Here is a tiny trained network, its code and every weight. The questions are about switching its units off for an input and a class, where a switched-off unit gives its printed mean instead of its output.

import numpy as np


def w(rows, s, z=0):
    codes = np.array(rows[::2]) - 128.0
    scale = np.full(codes.shape[1], s)
    scale[-1] = z or s
    return codes * scale


def f(y):
    return np.maximum(y, 0)


def log_softmax(a):
    a = a - a.max(-1, keepdims=True)
    return a - np.log(np.exp(a).sum(-1, keepdims=True))


def net(x, mask):
    res = np.array(x, float).reshape(1, 4) / 4 @ E
    y = f(res @ A[0][:, :-1].T + A[0][:, -1])
    res = res + np.where(mask, y, B[0][:, -1]) @ B[0][:, :-1]
    return log_softmax(res[-1] @ U[:, :-1].T + U[:, -1])


A, B = {}, {}
E = w([
[141,67,198,85,162,91,135,209,167,232],'x0',
[51,31,67,130,165,128,94,73,213,118],'x1',
[219,109,195,162,206,148,145,144,202,28],'x2',
[173,170,75,92,130,2,53,151,148,107],'x3',
],0.0066)
A[0] = w([
[120,154,86,144,112,140,124,105,106,72,98],'n0',
[204,114,194,136,141,140,124,127,200,41,2],'n1',
[182,214,191,126,107,128,138,150,54,148,158],'n2',
[112,105,163,114,127,255,168,120,102,165,62],'n3',
[65,24,61,117,150,130,97,100,200,109,140],'n4',
[144,134,110,118,118,60,122,133,132,120,97],'n5',
[114,101,101,130,112,127,124,116,142,142,132],'n6',
[133,84,186,117,145,81,141,167,178,216,111],'n7',
[139,151,147,124,140,128,131,147,132,163,128],'n8',
[123,89,150,117,146,111,111,147,141,177,99],'n9',
[135,91,168,122,129,91,132,160,157,209,113],'n10',
[153,101,173,131,130,158,146,130,160,82,41],'n11',
[144,138,114,115,108,73,114,122,143,121,103],'n12',
[97,124,140,146,125,203,152,110,111,133,91],'n13',
[115,157,99,142,137,121,137,121,126,87,121],'n14',
[99,91,175,129,101,209,170,112,93,134,66],'n15',
[121,156,96,135,100,137,124,98,120,88,73],'n16',
[89,126,103,117,112,114,118,113,88,179,28],'n17',
[135,157,117,114,138,95,121,139,117,118,154],'n18',
[119,106,133,133,135,123,115,111,174,117,128],'n19',
[92,191,50,138,134,168,127,83,82,22,109],'n20',
[168,200,178,113,131,145,127,159,40,143,153],'n21',
[142,162,94,111,120,46,108,136,126,134,89],'n22',
[142,149,110,133,129,79,103,142,141,120,90],'n23',
[109,130,103,115,112,124,126,115,89,175,84],'n24',
[153,152,74,114,124,15,107,127,138,107,75],'n25',
[63,150,88,137,96,126,134,126,67,205,67],'n26',
[151,133,108,117,126,87,118,134,146,112,83],'n27',
[87,146,104,124,118,123,106,119,96,174,89],'n28',
[151,154,148,110,124,132,139,147,89,113,147],'n29',
[125,104,149,140,135,102,128,181,148,191,117],'n30',
[104,133,97,108,117,117,127,121,91,177,40],'n31',
[86,84,96,119,134,125,121,106,179,126,133],'n32',
[108,143,109,143,125,112,135,114,124,165,68],'n33',
[85,90,112,115,129,127,112,108,171,121,152],'n34',
[151,133,122,129,142,105,128,138,150,99,83],'n35',
[112,140,107,115,100,132,115,108,112,173,100],'n36',
],0.0085,0.0012)
B[0] = w([
[147,108,139,89,84,143,112,95,112,126,194],'n0',
[120,134,111,105,202,139,163,169,126,6,233],'n1',
[132,140,87,171,76,64,208,132,142,162,231],'n2',
[92,127,148,157,175,124,44,144,148,209,221],'n3',
[146,165,101,180,73,63,216,151,127,178,242],'n4',
[111,116,143,146,151,140,97,137,137,165,179],'n5',
[134,141,123,144,131,110,156,136,128,123,161],'n6',
[140,122,124,82,61,174,94,62,90,107,230],'n7',
[133,127,115,117,101,129,126,107,115,119,161],'n8',
[144,123,124,105,88,135,107,91,110,120,180],'n9',
[148,119,135,89,76,156,103,74,100,115,209],'n10',
[119,133,121,111,179,134,123,158,130,69,187],'n11',
[104,120,141,143,150,140,103,133,136,163,176],'n12',
[109,124,149,139,150,133,75,134,138,189,186],'n13',
[134,119,134,100,109,146,115,109,115,126,169],'n14',
[101,117,150,150,167,129,66,144,147,200,205],'n15',
[142,116,136,103,93,146,116,92,118,118,182],'n16',
[141,129,134,125,166,137,146,146,144,57,195],'n17',
[118,126,137,144,142,130,111,135,132,157,166],'n18',
[132,147,118,137,125,102,158,145,123,132,164],'n19',
[160,103,142,54,42,158,92,68,90,132,255],'n20',
[133,143,96,164,82,69,195,126,149,163,220],'n21',
[100,118,158,148,171,146,85,137,143,173,206],'n22',
[100,122,133,141,153,145,100,139,138,160,174],'n23',
[135,131,127,122,163,135,143,145,135,72,186],'n24',
[91,120,160,161,170,153,79,145,139,209,228],'n25',
[136,129,131,120,195,138,146,162,141,30,233],'n26',
[108,123,147,145,157,148,118,137,132,153,166],'n27',
[140,130,123,120,164,136,151,141,132,65,194],'n28',
[122,128,97,136,109,103,162,133,133,141,170],'n29',
[141,118,130,97,85,154,108,87,109,116,194],'n30',
[137,125,130,123,166,139,147,143,136,66,188],'n31',
[142,149,118,157,99,89,171,139,131,154,189],'n32',
[137,128,128,122,147,131,137,140,135,97,160],'n33',
[133,149,113,142,106,91,167,139,129,153,183],'n34',
[110,122,138,131,160,149,120,139,131,118,157],'n35',
[137,126,128,121,157,129,141,151,134,78,183],'n36',
],0.017,0.007)
U = w([
[153,188,58,205,52,20,231,148,138,179,255],'0',
[174,82,134,50,36,179,89,42,61,121,172],'1',
[69,103,178,194,190,146,40,172,166,217,91],'2',
[146,135,110,115,213,142,173,202,144,1,5],'3',
],0.0084,0.0005)

Each question gives the input, the list of numbers given to net, and the class t.
The units are the neurons (one row each of A and B). Each row of codes is followed by its name. A weight is (code - 128) times the scale printed after its matrix; where a second scale follows, it is the last column's (A, B and U).
mask holds one flag per neuron, in row order. A switched-off neuron (its flag False) gives its mean, the last column of its row in B, instead of its output. The means were averaged over made-up inputs and are rounded, as every weight is.
A unit's drop is (log p(t) with every unit on - log p(t) with that unit switched off) / (log p(t) with every unit on - log p(t) with every unit switched off).
The circuit of an input: a set's keep is (log p(t) with only the set's units on - log p(t) with every unit switched off) / (log p(t) with every unit on - log p(t) with every unit switched off). Starting from the 12 units with the biggest drops (on a tie, the unit counted first), units are removed one at a time, each time the one whose removal leaves the highest keep (on an exact tie, the one counted first), for as long as the keep stays at least 0.8.
units of the circuit, in order: the units of the circuit, biggest drop first
top k neurons: the k neurons with the biggest drops, biggest first
drop of u: that unit's drop, to one decimal
input [-4,8,-6,5], class 0: units of the circuit, in order : n4
input [0,-7,-2,-6], class 0: top 2 neurons : n2, n21
input [6,-7,3,-2], class 0: top 2 neurons : n2, n21
input [7,1,-8,-7], class 3: top 2 neurons : n26, n20
input [7,-8,-8,-8], class 0: top 4 neurons : n2, n21, n25, n1
input [-2,6,-6,8], class 2: top 2 neurons : n25, n22
input [2,4,-7,7], class 2: top 4 neurons : n25, n22, n1, n5
input [7,7,0,6], class 0: top 4 neurons : n4, n20, n32, n34
input [-2,-6,-4,8], class 2: top 3 neurons : n25, n22, n4
input [4,2,-3,0], class 1: top 2 neurons : n1, n7
input [6,0,3,6], class 1: top 2 neurons : n7, n10
input [-1,3,-4,-3], class 3: units of the circuit, in order : n26, n17
input [1,-5,-3,-8], class 2: top 2 neurons : n3, n15
input [3,4,4,6], class 2: units of the circuit, in order : n25
input [0,-6,-8,-4], class 3: top 2 neurons : n26, n4
input [8,-5,1,-8], class 1: top 4 neurons : n7, n10, n30, n25
input [0,6,6,5], class 0: top 3 neurons : n4, n26, n32
input [-4,-7,-8,3], class 3: drop of n17 : 0.3
input [-5,-7,-8,-4], class 3: drop of n13 : 0.0
input [-3,8,3,-5], class 0: units of the circuit, in order : n4
input [1,7,0,5], class 0: drop of n4 : 1.3
input [-6,7,-6,-1], class 0: drop of n7 : 0.1
